Below is a small trained network, with its code and all its weights. Each question gives an input and a class and asks what happens when units are switched off, that is, made to give their printed mean instead of their output.

import numpy as np


def w(rows, s, z=0):
    codes = np.array(rows[::2]) - 128.0
    scale = np.full(codes.shape[1], s)
    scale[-1] = z or s
    return codes * scale


def f(y):
    return y / 2 * (1 + np.tanh(0.7978845608 * (y + 0.044715 * y**3)))


def log_softmax(a):
    a = a - a.max(-1, keepdims=True)
    return a - np.log(np.exp(a).sum(-1, keepdims=True))


def net(x, mask):
    res = np.array(x, float).reshape(1, 8) / 4 @ E
    y = f(res @ A[0][:, :-1].T + A[0][:, -1])
    res = res + np.where(mask, y, B[0][:, -1]) @ B[0][:, :-1]
    return log_softmax(res[-1] @ U[:, :-1].T + U[:, -1])


A, B = {}, {}
E = w([
[14,166,107,189,233,102,48,160,140],'x0',
[189,119,41,102,157,70,161,248,150],'x1',
[124,130,130,131,126,129,134,132,129],'x2',
[126,127,108,120,116,132,116,127,113],'x3',
[131,126,128,128,129,126,122,125,130],'x4',
[120,135,129,131,123,129,137,134,123],'x5',
[106,159,9,161,105,47,205,42,180],'x6',
[133,127,141,132,136,123,131,127,139],'x7',
],0.012)
A[0] = w([
[115,137,130,116,147,170,173,47,165,124],'neuron 1',
[150,135,160,98,85,93,158,89,111,139],'neuron 2',
[123,105,142,112,124,128,104,218,123,124],'neuron 3',
[93,89,133,145,117,114,126,87,106,72],'neuron 4',
[24,142,120,167,216,106,60,125,127,155],'neuron 5',
[171,134,117,91,146,141,129,97,91,139],'neuron 6',
[191,129,68,107,169,81,159,249,127,200],'neuron 7',
[72,141,80,168,221,66,66,210,151,46],'neuron 8',
[101,130,40,180,107,49,195,28,168,171],'neuron 9',
[109,139,29,152,158,62,191,132,171,54],'neuron 10',
[159,124,196,137,68,193,107,124,111,254],'neuron 11',
[205,120,124,118,98,87,157,178,140,84],'neuron 12',
],0.015,0.0073)
B[0] = w([
[177,140,122,115,175,108,117,98,107,167],'neuron 1',
[159,170,94,151,151,95,134,127,58,165],'neuron 2',
[152,155,138,130,144,161,108,171,121,168],'neuron 3',
[117,149,117,115,141,145,137,104,125,145],'neuron 4',
[35,140,190,128,102,176,82,107,172,218],'neuron 5',
[177,103,127,87,115,124,140,121,129,144],'neuron 6',
[160,142,88,106,104,133,149,254,149,224],'neuron 7',
[149,101,160,135,218,44,126,142,43,207],'neuron 8',
[155,151,112,104,117,94,136,9,126,253],'neuron 9',
[58,83,136,114,111,36,183,128,143,210],'neuron 10',
[124,7,145,175,112,88,167,134,109,195],'neuron 11',
[80,136,80,123,95,182,156,128,201,174],'neuron 12',
],0.024,0.031)
U = w([
[126,62,150,129,147,45,205,151,73,254],'0',
[246,163,113,152,107,153,168,29,52,136],'1',
[202,109,107,154,63,235,165,233,155,80],'2',
[168,189,49,73,61,123,218,129,181,18],'3',
[79,111,219,209,118,238,66,141,118,136],'4',
[75,218,173,114,138,146,93,29,125,42],'5',
[141,153,172,123,204,156,98,254,86,162],'6',
],0.0079,0.0031)

Each question gives the input, the list of numbers given to net, and the class t.
The units are the neurons (one row each of A and B). Each row of codes is followed by its name. A weight is (code - 128) times the scale printed after its matrix; where a second scale follows, it is the last column's (A, B and U).
mask holds one flag per neuron, in row order. A switched-off neuron (its flag False) gives its mean, the last column of its row in B, instead of its output. The means were averaged over made-up inputs and are rounded, as every weight is.
A unit's drop is (log p(t) with every unit on - log p(t) with that unit switched off) / (log p(t) with every unit on - log p(t) with every unit switched off).
The circuit of an input: a set's keep is (log p(t) with only the set's units on - log p(t) with every unit switched off) / (log p(t) with every unit on - log p(t) with every unit switched off). Starting from all 12 units, units are removed one at a time, each time the one whose removal leaves the highest keep (on an exact tie, the one counted first), for as long as the keep stays at least 0.8.
units of the circuit, in order: the units of the circuit, biggest drop first
k most important neurons: the k neurons with the biggest drops, biggest first
drop when u is switched off: that unit's drop, to one decimal
input [5,-1,7,-3,-1,2,-3,-3], class 4: units of the circuit, in order => (neuron 5)
input [-3,1,5,-3,-2,5,-7,-1], class 2: 4 most important neurons => (neuron 8; neuron 10; neuron 9; neuron 3)
input [-6,1,-8,-4,0,-7,-3,4], class 2: units of the circuit, in order => (neuron 8; neuron 9)
input [0,1,3,-2,-6,2,4,-3], class 3: 2 most important neurons => (neuron 8; neuron 11)
input [-5,-7,3,-8,-3,6,1,7], class 1: 2 most important neurons => (neuron 10; neuron 8)
input [7,1,-7,4,7,0,-5,-4], class 6: 2 most important neurons => (neuron 8; neuron 9)
input [-8,1,-6,8,-1,-5,5,-6], class 3: 2 most important neurons => (neuron 12; neuron 8)
input [-8,7,8,7,-2,-7,0,-2], class 2: 2 most important neurons => (neuron 9; neuron 7)
input [6,0,5,-1,-8,3,-1,-6], class 4: 3 most important neurons => (neuron 5; neuron 9; neuron 7)
input [8,0,-1,-1,-1,7,6,8], class 5: 2 most important neurons => (neuron 5; neuron 9)
input [7,0,-2,-5,-8,-4,8,-8], class 5: 3 most important neurons => (neuron 5; neuron 9; neuron 11)
input [0,6,-2,-7,-8,-5,-6,4], class 2: 2 most important neurons => (neuron 7; neuron 12)
input [0,7,6,-7,4,-2,3,-4], class 3: 2 most important neurons => (neuron 7; neuron 12)
input [-5,0,-1,-3,-5,-4,6,7], class 1: units of the circuit, in order => (neuron 9)
input [-5,0,-3,0,2,-1,8,7], class 1: 2 most important neurons => (neuron 9; neuron 7)
input [0,6,-3,-8,-2,4,-8,1], class 2: 2 most important neurons => (neuron 7; neuron 12)
input [-3,-2,-6,-7,-1,7,4,-1], class 1: drop when neuron 11 is switched off => 0.0
input [8,6,6,-1,-3,-5,0,1], class 6: drop when neuron 11 is switched off => 0.1
input [2,8,-3,-2,-6,2,-6,-4], class 6: drop when neuron 8 is switched off => 0.5
input [1,-4,3,0,-6,-7,8,2], class 5: drop when neuron 10 is switched off => 0.2
input [3,-5,-8,0,-8,-1,-2,-3], class 4: most important neuron => (neuron 9)
